Below are the code and all the weights of a small trained network. Each question names an input and a class and asks about switching units off, where a switched-off unit gives its printed mean instead of its output.

import numpy as np


def w(rows, s, z=0):
    codes = np.array(rows[::2]) - 128.0
    scale = np.full(codes.shape[1], s)
    scale[-1] = z or s
    return codes * scale


def f(y):
    return y / 2 * (1 + np.tanh(0.7978845608 * (y + 0.044715 * y**3)))


def log_softmax(a):
    a = a - a.max(-1, keepdims=True)
    return a - np.log(np.exp(a).sum(-1, keepdims=True))


def net(x, mask):
    res = np.array(x, float).reshape(1, 7) / 4 @ E
    y = f(res @ A[0][:, :-1].T + A[0][:, -1])
    res = res + np.where(mask, y, B[0][:, -1]) @ B[0][:, :-1]
    return log_softmax(res[-1] @ U[:, :-1].T + U[:, -1])


A, B = {}, {}
E = w([
[91,98,252,125,90,112],'x0',
[180,71,114,131,164,20],'x1',
[191,132,133,226,36,113],'x2',
[129,129,127,129,130,129],'x3',
[126,130,127,128,126,127],'x4',
[130,129,128,126,127,129],'x5',
[127,129,127,129,125,126],'x6',
],0.011)
A[0] = w([
[103,126,192,143,87,138,136],'neuron 0',
[102,74,182,81,170,75,109],'neuron 1',
[213,77,74,173,148,41,30],'neuron 2',
[141,146,112,140,113,152,112],'neuron 3',
[152,189,80,178,91,176,126],'neuron 4',
[103,72,180,74,165,72,109],'neuron 5',
[107,73,172,81,159,82,112],'neuron 6',
[212,77,72,170,145,39,31],'neuron 7',
[60,160,81,41,219,186,79],'neuron 8',
[128,131,127,125,125,126,128],'neuron 9',
[145,192,89,171,99,161,123],'neuron 10',
[124,121,125,131,127,130,128],'neuron 11',
[191,91,92,152,145,69,162],'neuron 12',
[138,123,124,139,134,118,122],'neuron 13',
[177,132,2,94,218,106,51],'neuron 14',
[128,130,129,128,128,127,127],'neuron 15',
[125,132,128,130,129,125,128],'neuron 16',
[72,156,87,58,201,178,86],'neuron 17',
[150,180,83,169,92,171,125],'neuron 18',
[97,121,204,152,81,134,78],'neuron 19',
[129,123,127,129,128,132,127],'neuron 20',
[138,126,145,142,110,116,119],'neuron 21',
[100,80,175,84,168,78,100],'neuron 22',
[129,131,129,127,128,126,128],'neuron 23',
[151,189,82,171,95,171,117],'neuron 24',
[80,121,249,170,47,146,2],'neuron 25',
[156,190,81,167,90,173,120],'neuron 26',
[182,95,170,198,67,75,187],'neuron 27',
[150,190,78,177,90,177,124],'neuron 28',
[187,89,170,198,57,81,17],'neuron 29',
[148,179,78,168,91,173,109],'neuron 30',
[107,77,174,86,164,82,112],'neuron 31',
[109,73,176,87,167,86,112],'neuron 32',
[35,188,192,78,105,226,38],'neuron 33',
[186,95,94,147,147,75,149],'neuron 34',
[100,126,213,146,59,145,174],'neuron 35',
[110,78,170,84,158,84,114],'neuron 36',
[130,127,127,126,126,129,128],'neuron 37',
[101,121,200,144,82,134,95],'neuron 38',
[184,95,168,200,63,83,28],'neuron 39',
],0.0068,0.0083)
B[0] = w([
[91,134,114,95,148,112,175],'neuron 0',
[173,62,185,167,116,130,175],'neuron 1',
[85,211,46,105,62,191,179],'neuron 2',
[145,121,135,139,121,129,130],'neuron 3',
[178,109,151,167,94,145,181],'neuron 4',
[174,67,184,162,117,131,177],'neuron 5',
[167,75,177,160,121,126,168],'neuron 6',
[80,226,39,104,57,195,180],'neuron 7',
[83,214,42,101,63,187,233],'neuron 8',
[129,126,127,127,128,128,128],'neuron 9',
[170,112,146,159,103,145,167],'neuron 10',
[128,128,129,128,128,129,128],'neuron 11',
[80,128,125,86,160,105,206],'neuron 12',
[124,133,120,124,130,129,127],'neuron 13',
[22,96,148,36,222,45,199],'neuron 14',
[127,129,130,130,130,130,127],'neuron 15',
[131,127,126,126,126,125,128],'neuron 16',
[87,184,67,99,88,162,210],'neuron 17',
[182,104,155,177,87,152,172],'neuron 18',
[92,162,95,104,115,143,159],'neuron 19',
[128,127,128,128,127,127,127],'neuron 20',
[120,130,123,117,134,128,132],'neuron 21',
[165,82,168,157,123,127,165],'neuron 22',
[129,129,126,128,130,128,128],'neuron 23',
[178,108,154,173,95,146,171],'neuron 24',
[91,255,6,112,18,230,174],'neuron 25',
[179,105,153,172,93,149,174],'neuron 26',
[109,187,73,119,77,178,254],'neuron 27',
[182,104,158,176,88,150,181],'neuron 28',
[18,80,161,36,233,37,173],'neuron 29',
[168,112,144,155,107,137,166],'neuron 30',
[171,59,188,165,116,128,167],'neuron 31',
[167,68,181,161,117,129,168],'neuron 32',
[27,61,176,33,244,23,197],'neuron 33',
[84,135,117,91,150,115,191],'neuron 34',
[70,110,134,74,188,81,224],'neuron 35',
[165,69,178,159,119,128,164],'neuron 36',
[127,127,130,128,127,129,128],'neuron 37',
[87,158,97,96,124,137,161],'neuron 38',
[31,94,144,40,211,60,173],'neuron 39',
],0.0063,0.0074)
U = w([
[123,209,70,126,65,199,244],'0',
[90,98,145,82,214,42,99],'1',
[254,78,186,228,109,135,2],'2',
],0.009,0.00083)

Each question gives the input, the list of numbers given to net, and the class t.
The units are the neurons (one row each of A and B). Each row of codes is followed by its name. A weight is (code - 128) times the scale printed after its matrix; where a second scale follows, it is the last column's (A, B and U).
mask holds one flag per neuron, in row order. A switched-off neuron (its flag False) gives its mean, the last column of its row in B, instead of its output. The means were averaged over made-up inputs and are rounded, as every weight is.
A unit's drop is (log p(t) with every unit on - log p(t) with that unit switched off) / (log p(t) with every unit on - log p(t) with every unit switched off).
The circuit of an input: a set's keep is (log p(t) with only the set's units on - log p(t) with every unit switched off) / (log p(t) with every unit on - log p(t) with every unit switched off). Starting from the 12 units with the biggest drops (on a tie, the unit counted first), units are removed one at a time, each time the one whose removal leaves the highest keep (on an exact tie, the one counted first), for as long as the keep stays at least 0.8.
circuit, biggest first: the units of the circuit, biggest drop first
unit that matters most: the unit with the biggest drop
k most important neurons: the k neurons with the biggest drops, biggest first
drop of u: that unit's drop, to one decimal
input [-1,7,7,-5,2,-5,-2], class 0: circuit, biggest first -> (neuron 7)
input [8,8,8,4,4,-6,4], class 1: 2 most important neurons -> (neuron 29; neuron 39)
input [2,1,0,1,-2,-2,3], class 2: circuit, biggest first -> (neuron 33; neuron 14; neuron 8)
input [-1,-2,-7,1,-4,7,-3], class 0: 3 most important neurons -> (neuron 8; neuron 17; neuron 35)
input [-2,5,8,-4,2,5,-3], class 0: 3 most important neurons -> (neuron 7; neuron 2; neuron 27)
input [-3,0,-8,7,3,-6,7], class 0: 4 most important neurons -> (neuron 8; neuron 17; neuron 33; neuron 35)
input [-5,7,1,-3,7,-4,-1], class 0: 3 most important neurons -> (neuron 7; neuron 2; neuron 33)
input [-2,-2,-7,0,-7,6,-2], class 0: 3 most important neurons -> (neuron 8; neuron 17; neuron 35)
input [1,-7,-3,1,-3,-2,-5], class 1: 3 most important neurons -> (neuron 33; neuron 27; neuron 25)
input [-3,8,6,2,-2,-4,8], class 0: 3 most important neurons -> (neuron 7; neuron 2; neuron 27)
input [6,1,8,-1,1,-6,2], class 1: 4 most important neurons -> (neuron 29; neuron 39; neuron 35; neuron 8)
input [-4,7,3,-6,-8,2,2], class 0: 2 most important neurons -> (neuron 7; neuron 2)
input [8,-8,-7,4,3,1,6], class 1: drop of neuron 33 -> 5.4
input [1,8,-7,-3,-2,-5,2], class 2: drop of neuron 36 -> 0.1
input [7,6,7,7,7,7,8], class 1: drop of neuron 39 -> 0.2
input [3,-6,-6,-5,3,7,4], class 1: unit that matters most -> neuron 33
